Moves between nodes:
at | @ ^ $ !
J526 | J44 J993 J560 J943
J637 | J502 J744 J943 J125
J567 | J316 J733 J637 J514
J471 | J475 J807 J733 J663
J571 | J975 J471 J567 J197
J560 | J257 J671 J222 J630
J849 | J768 J130 J379 J411
J316 | J597 J263 J502 J733
J447 | J514 J285 J951 J195
J943 | J993 J615 J630 J850
J784 | J261 J662 J768 J397
J744 | J598 J975 J615 J571
J662 | J190 J996 J372 J796
J44 | J342 J804 J257 J993
J285 | J418 J161 J267 J714
J671 | J411 J323 J822 J97
J701 | J567 J514 J120 J447
J397 | J662 J796 J130 J853
J411 | J130 J281 J327 J323
J853 | J796 J560 J281 J597
J663 | J807 J667 J418 J732
J804 | J397 J853 J411 J974
J667 | J701 J447 J333 J251
J714 | J161 J612 J124 J326
J996 | J646 J849 J326 J257
J251 | J447 J195 J276 J768
J974 | J853 J597 J323 J316
J597 | J560 J630 J115 J263
J115 | J222 J549 J804 J598
J514 | J733 J418 J125 J285
J938 | J803 J623 J732 J928
J733 | J263 J22 J744 J418
J342 | J784 J397 J849 J804
J120 | J637 J125 J475 J951
J222 | J603 J822 J397 J549
J323 | J281 J115 J44 J502
J502 | J115 J598 J993 J744
J549 | J822 J526 J853 J955
J951 | J125 J267 J807 J803
J261 | J504 J190 J195 J662
J732 | J667 J251 J161 J646
J418 | J22 J333 J571 J161
J333 | J120 J951 J471 J276
J646 | J251 J768 J612 J849
J504 | J663 J732 J285 J190
J281 | J145 J222 J342 J115
J22 | J860 J120 J975 J333
J263 | J630 J860 J598 J22
J850 | J615 J567 J860 J701
J860 | J97 J637 J955 J120
J993 | J804 J974 J671 J615
J190 | J732 J646 J714 J996
J379 | J938 J928 J190 J327
J130 | J372 J145 J928 J281
J124 | J197 J504 J447 J261
J267 | J571 J197 J701 J124
J145 | J326 J603 J784 J222
J326 | J612 J379 J261 J603
J97 | J323 J502 J526 J637
J475 | J943 J850 J263 J807
J257 | J849 J411 J603 J671
J195 | J285 J714 J803 J372
J603 | J379 J327 J662 J822
J796 | J996 J257 J145 J560
J615 | J974 J316 J97 J567
J975 | J955 J475 J316 J471
J630 | J671 J97 J549 J860
J372 | J714 J326 J623 J145
J955 | J526 J943 J597 J475
J276 | J951 J803 J663 J938
J803 | J267 J124 J667 J623
J822 | J327 J44 J796 J526
J928 | J623 J784 J646 J342
J327 | J928 J342 J996 J44
J612 | J276 J938 J504 J379
J125 | J744 J571 J850 J267
J768 | J195 J372 J938 J130
J807 | J850 J701 J22 J667
J623 | J124 J261 J251 J784
J598 | J549 J955 J974 J975
J197 | J471 J663 J514 J504
J161 | J333 J276 J197 J612

The rows follow the links: the fewer symbols apart two nodes are, the more alike their rows tend to be.

Each row is also shifted at random along 2 hidden directions that mean nothing.

Some nodes, each with a row of numbers:
J860: [1064 -546 -160  609   56    5   13   36 -118 -355 -306  -92 -282  186   15 -379  101  307 -275 -413   29  -38  278 -118 -258 -155  510  454 -155  -44  261  120  -74  432    1  -21 -257 -114  612  -41   15 -347  142 -509  260  253 -747 -305  264  120  548  470  381 -502  -14   40]
J804: [-308   -1  260  234  -49  150 -376   95  344 -344  -34  -27 -368  223 -111 -493  413    2  156 -539 -137  139 -154 -516 -251 -208  640 -182  -73  193 -490  310   33   23  -98 -326  609  400 -127  183  -30  -50 -411 -138 -214 -701  276 -250  190  109 -318  385  201 -243 -149 -216]
J44: [-495 -351 -128 -128  -31  -67   32  329  -50 -146 -194   37 -425  234   51 -225  485  -27 -428 -401  -26 -149  372 -248 -183  120  491  152   53  158    9  -15  -36  151 -102 -141  -75  483 -252  217  -51 -184   18   93  -55 -583 -402 -476   77  252 -241  365   42 -270  -15   40]
J646: [-183   33 -370   48 -254   27  -92 -154 -273  183  435   87 -126   66  -76  -50  -56  -71  -35  155  300   86  388 -103 -185   62  -59  164  206   73 -363 -371  197 -461 -231 -199  -98  363 -179  -43 -234 -126  -86  271 -219 -284  592  -16 -412 -195 -469  138  277  163  -44  295]
J22: [ 976  134  301  459  158  125 -185 -173  297 -123 -166 -104  209 -125   11  -25 -236  117  269    5 -136  153 -503   43   79 -169  -33 -179 -223 -184  114  394  -98  278  246  153  109 -492  445 -113  185  148  -44 -459  129  564  -80  300  229   31  506 -101  -17  -95  -87 -205]
J567: [ 522   92  466  187  239   50 -123 -125  385 -154  -66 -153  303  -20  -44   26 -347  117  300    3 -129  193 -480   72   76 -344   87 -228 -162 -219  -47  520  -70  219  190  -23  487 -618  518  -58  277   60  -98 -576  148  335    2  106  187   37  462    4   84  -37  -38 -501]
J996: [ 303  238   -3  213  -65  -43  -86  129  182  304   73   28 -142  174   46    3   80 -113 -324  114  -18   60 -306 -275  209   27  212 -405  171  237 -317   18   13  -21  -42 -196 -476  643 -382  354   30  125 -318  344 -385 -263  294  -42 -143  164 -624 -261  183   24 -448  112]
J951: [-539  179  126 -278  -36  131 -181 -537  -73 -171  528  -84  461 -164 -214  -33 -626  -25  893  217  370  331   82  203 -135 -258 -411   89   -6 -237 -262   29  206 -560  -24  -75 1147 -762  410 -446  -94  -69    0 -374   82  -43  906  246 -213 -458  260  271  125  272  380 -314]
J598: [-767   42  319 -189  109  240 -126  -76  258 -535 -258   90 -121 -147  -10 -314  317  -55  550 -368 -255 -138 -129   43 -157   34  -44   73 -379 -101  154  313  -58  180  139  161  815 -374 -117 -268 -188  173   21 -224  281 -149 -250  117  471 -159  347  291 -394  -69  450 -170]
J662: [-116  209  -13  -86  -46  -60    6  152   96  403  157  -76    6  158   17   54   -6 -110 -312  166  -24   63 -125 -165  204   -7  138 -402  235  180 -335  -31   22 -115  -98 -225 -245  582 -315  394   99   41 -256  288 -353 -371  409 -132 -201  234 -668 -237  145  128 -385    3]
J257: [-1091   -92  -192  -433   -78   -34   195   271  -158   -83  -187   141  -339    12    53     8   557  -107  -247  -190   -88  -391   369  -101   -40   400    11   216    31   184   127  -233   -11    23   -83    69  -183   480  -620    73  -236   113   134   543    44  -442  -323  -133   111    68  -324    55  -382     3   301   284]
J796: [  -5  270   75  530 -184  328 -479 -173  299 -178  -69  207 -612  -67 -141 -503  732 -247  294 -241 -194   33 -306 -544 -249  209  108 -178 -206  355 -304   28  194  -56  -86 -130  -35  598 -571   -1 -301  247 -343  269 -278 -270  340  172  200 -203 -397   85  -59  -75 -148  359]
J955: [   46  -502  -159   185    75   -22   224   252  -173  -406  -509   128  -386   -66   109  -173   465   182  -197  -440  -109  -322   399    45  -195   278   190   517  -231   -39   513   -51  -131   430    51   262  -321  -116    88   -69  -127  -118   327  -135   397   236 -1081  -185   371    57   513   281  -266  -333   306   237]
J549: [-345  -29  369 -289  261  -88   53  405  432 -133 -457  -68  -80  208   90   -6  220   12 -298 -256 -399 -106 -304  -52  202  -10  395 -271 -109   34   94  401 -207  436  109   50  183  203 -204  356  254  129    5   -6   78 -247 -493 -180  384  391  -84  -66 -285 -173  -33 -362]
J502: [-946  -57  223 -401  126   45   99   87  164 -417 -393  117  -88 -112   56  -38  403  -51  271 -295 -252 -210   -2  113   -5  146  -54  120 -301 -116  360  201  -97  227  156  232  525 -316 -209 -134  -97  115  164  -45  345   -9 -557   19  487  -38  396  111 -593  -72  453  -71]
J744: [ 133 -362  168  -51  163 -122  151  167   26 -308 -203 -160  165  144   31  -30 -249  213  -57 -195   56    8  106  145 -111 -299  301  194  -40 -222  178  284 -152  281   46  -84  423 -395  550   -9  217 -231   45 -567  277   39 -371 -236  126  178  485  279  129 -211   61 -436]
J803: [-289  384  111 -520   54 -114   62 -204   -9  395  379 -105  639  -54   14  515 -755  -46  157  645  170  244 -180  348  362 -142 -493 -304  203 -214 -146  -16   55 -334  -10  -11  319 -310  116    5  237   92    3   84  -97  116  624  239 -485  -46 -207 -436  -31  430  -22 -307]
J853: [-1508   201   577  -684   141    26  -229   182   470  -348    11   -71    79   193   -64  -183    54  -160   394  -295  -118   155  -211  -179   -46  -234   367  -396   -56    16  -513   450   -54   -87     8  -283  1440   120  -235   198   117    20  -325  -191  -143 -1021   547  -192   111   168  -465   385   -93     2   126  -677]
J671: [-746   50  442 -352  182    6  -99  318  394 -288 -184  -84  -56  235   65 -132  168  -23  -17 -277 -230   59 -259 -182   75 -208  484 -346  -47   60 -263  447 -109  204   22 -216  707  175 -127  338  203   38 -266 -211  -79 -697   66 -267  169  345 -268  190  -41  -96  -69 -553]
J124: [1581  355  -61  891 -108  140 -319 -395  101  386  276  -36   69 -179  -26  -50 -334  -15  139  313   78  336 -481 -179   90 -237 -180 -313   23  132 -178    4  209 -177   62 -121 -540   57  210  -19    4  177 -254  -55 -338  555  627  384 -243 -109 -104 -331  441  131 -547  203]
J372: [-204   43 -235  -87 -188  -44  -69  -60 -215  249  444    0  -14  162  -84   11 -140 -135 -129  161  243  128  304 -100  -75  -53   74  -41  295  121 -418 -270  133 -431 -283 -193  -26  400  -99  112 -122 -179 -134  175 -314 -466  619 -126 -439  -15 -608   54  383  187 -161  118]
J471: [1304  -58 -109  757  -14  140 -133 -357  -48 -113  -89   65  -70 -314  -47 -105 -111   89  177   27  -22   13 -141   42 -102   10 -293  228 -223  -83  325  -38    0  182  163  207 -489 -374  390 -350 -130   46  138 -232  170  928 -259  383  140 -293  661 -137   12 -114   36  332]
J784: [-340  -62 -198 -442  -78 -263  219  389 -204  488   91  -38   53  281  117  287 -115  -37 -670  250   67  -74  193   41  232   81  123 -137  370   71 -104 -255  -90  -90 -184  -72 -602  586 -254  424  197 -128    8  488 -248 -337  -10 -288 -347  331 -646 -214  109   75 -200   27]
J261: [ 351 -170 -618  285 -288  -83   91 -108 -506  316  232  156 -230  -56  -76  -24  102  -67 -286  192  348 -131  564  -12 -107  262 -217  359  229   91   44 -646  170 -314 -244    6 -858  407 -143  -55 -271 -154  195  460 -114   98   90    5 -353 -161 -235  -85  182   43  -56  636]
J145: [-963  241   59 -679   12  -86  181  294   70  287 -124  -31    5   77  113  333  148 -176 -339  218 -209 -184 -130   16  332  292 -112 -258  207   86    0  -82  -27   -3  -17   98 -249  404 -709  278  110  268   20  584 -133 -351   27   21  -23  201 -616 -376 -383  189  -57    8]
J323: [ 192 -106  271  248  110    6 -156  358  345 -126 -339  -98 -281  241   43 -274  374   74 -246 -437 -288    9 -353 -340  -12 -110  612 -209 -101  111 -187  358 -151  459   37 -125    3  367 -107  353  208   20 -193 -184 -128 -307 -326 -320  310  398 -167  145   48 -312 -239 -221]
J120: [ 109 -144  -13 -392  164 -213  414  145 -155   86 -204 -129  426 -102  144  501 -368  125 -229  246 -154 -168   32  506  299   59 -275  142  -60 -280  632    8 -252  266  188  368 -333 -568  331  -76  213    7  440 -130  413  662 -779   65  113  103  564 -298 -377   -6  190  -94]
J333: [-635 -185 -225 -492   15 -144  280 -191 -448  -31  260  -26  420 -167  -53  367 -479   59  245  273  352  -35  520  519  -42  -31 -488  454  113 -258  246 -281   90 -348  -77  118  373 -658  388 -343  -86 -173  395  -99  331  168   -1  111 -260 -269  394   76 -107  211  442  -73]

Start, symbols taken left to right, then the node you end at.
Answer with the node's name.
[ 352 -115  197  217  183   -8   15  407  309 -106 -540   -2 -295   53  212  -95  445   83 -447 -325 -456 -194 -293 -196  133  118  415 -121 -170   74  253  283 -218  620  189  136 -427  283  -77  312  104  147  -62  -21   86   93 -794 -189  399  400   86 -103 -216 -320 -180  -45]
$ @ $ @ => J379
[ 1577    -4  -502   759  -198    34    33  -252  -350   469    53   158  -232  -187    48    16    91   -15  -434   320   122   -34   110   -56    26   329  -344   204    90   144   241  -568    88   -62  -138   166 -1526   342   -85   -67  -165    90   170   474   -57   739  -138   227  -203  -134   -51  -455   141    58  -319   734]
! @ => J714
[-1077   145  -283  -666  -218   -54   175  -217  -338   229   444    97   282  -137   -80   297  -172  -202   214   451   294   -34   383   264    28   197  -532   128   215    16   -86  -522   196  -599  -125    -3   130   -23  -350  -194  -187   112   170   453   -59  -288   568   127  -376  -311  -365  -174  -234   389   318   150]
$ $ @ ! => J803
[ 243 -391   72  281   59   12  -49    1   -9 -473 -175  -24 -153  102  -41 -274  167  247  129 -480   79    1  167  -27 -270 -215  309  278 -211  -91  120  202  -45  295   44  -45  378 -272  467 -150   13 -296   17 -569  210   19 -425 -215  227  -20  527  434  111 -357   94 -179]
$ @ => J549
[-330  275   35  185 -169  221 -263  -31  222  -45 -130  207 -415  -70  -46 -303  592 -259  163 -145 -192 -123 -202 -385  -43  297   35 -154 -114  248 -207  -44   25  -59   23    7  -62  527 -671   -3 -323  264 -207  418 -223 -278  258  137  179  -82 -376  -58 -247   38  -73  272]
! $ => J281
[  87 -306   51  266   79   62  -49   -6  -13 -512 -252   60 -259  -36  -22 -344  254  149  206 -459   21  -47  230  -28 -325  -70  266  343 -281  -56  178  149  -65  255   19   40  363 -264  276 -209  -91 -186   88 -402  271   79 -390 -148  324  -69  462  468  -15 -337  186  -29]
^ ^ ^ => J860
[-277 -191  265   66   87  185 -144 -114  149 -580  -91   29  -71  -22  -76 -317  115   98  469 -454  -12   43   19  -64 -249 -171  234  184 -269 -101  -33  318   22   95   42  -42  870 -433  342 -215  -42 -176  -37 -575  240 -131  -81  -65  264 -130  471  465   26 -224  283 -313]
@ ! @ => J630
[  95 -173   89  234  134   67  -29  171  232 -395 -506  144 -349  -97   26 -203  544   57    9 -431 -321 -249 -131 -150  -89  199  132  143 -301   26  376  176 -115  464  155  235  -53   17 -172  -51 -122  110   87  -57  246  263 -756   12  514    2  395   52 -394 -266  178  117]
$ ! @ => J993
[ 181 -485    5   -2  208 -135  178  213 -127 -324 -262 -138   96  184   72  -31 -134  272 -150 -289   15  -54  313  113  -91 -148  314  316  -76 -227  169  185 -184  312   43   28  163 -338  555  -15  195 -341  194 -484  312   69 -621 -309  174  143  469  332  132 -311   89 -268]
$ @ ^ => J974
[1332  111 -135  538  -62  -17 -168 -246  -41  385  357  -84  191   18  -72   88 -475   98  -84  377  178  286 -208  -29  148 -243 -129 -192  133   24 -118  -39   63 -110  -45  -87 -508   25  390   26  135  -58 -137  -94 -203  449  413  152 -311   -2    1 -232  474  101 -421   60]
$ ^ ! => J251
[-504 -352 -428 -635  -50 -265  509  -14 -647   65   19   -2  371 -162   31  486 -387  104  -63  260  275 -266  722  648   43  166 -530  652  103 -327  616 -468  -42 -160  -61  270 -148 -590  315 -356  -13 -292  647   52  453  372 -480  -54 -239 -220  486  -36 -225  179  547  101]
@ ! $ @ => J475
[-783  265  714 -378  180   67 -184  220  601 -231 -190 -121   49  160   66 -132  147  -52  240 -236 -354   98 -545 -196  156 -211  353 -470 -154   63 -305  610 -152  216  164  -87  896    4 -212  259  210  192 -291 -152  -93 -510  118  -95  298  271 -167   87 -206  -82  -80 -618]
@ @ => J603
[ 475  -11 -143  -37   12 -228  103  -75 -233  316  385 -183  452   60   -3  356 -683   63 -133  425  265  197  143  195  105 -200 -142  -12  278 -211  -89 -132  -35 -222  -98 -127 -154 -209  443    4  242 -269   36 -165  -47  242  268  -18 -445  -11  -37 -175  386  156 -193 -105]
! ^ ^ $ => J732
[ 263  -26 -123 -363   24 -225  322   12 -409  420  314 -129  547   34  105  532 -745  127 -322  484  232  140  156  337  304 -126 -287   -1  320 -131   52 -221  -75 -140  -60   -1 -306 -244  395  114  271 -150  158  -12  -32  229  165  -50 -431   93  -37 -308  181  241  -58 -153]
^ @ => J951
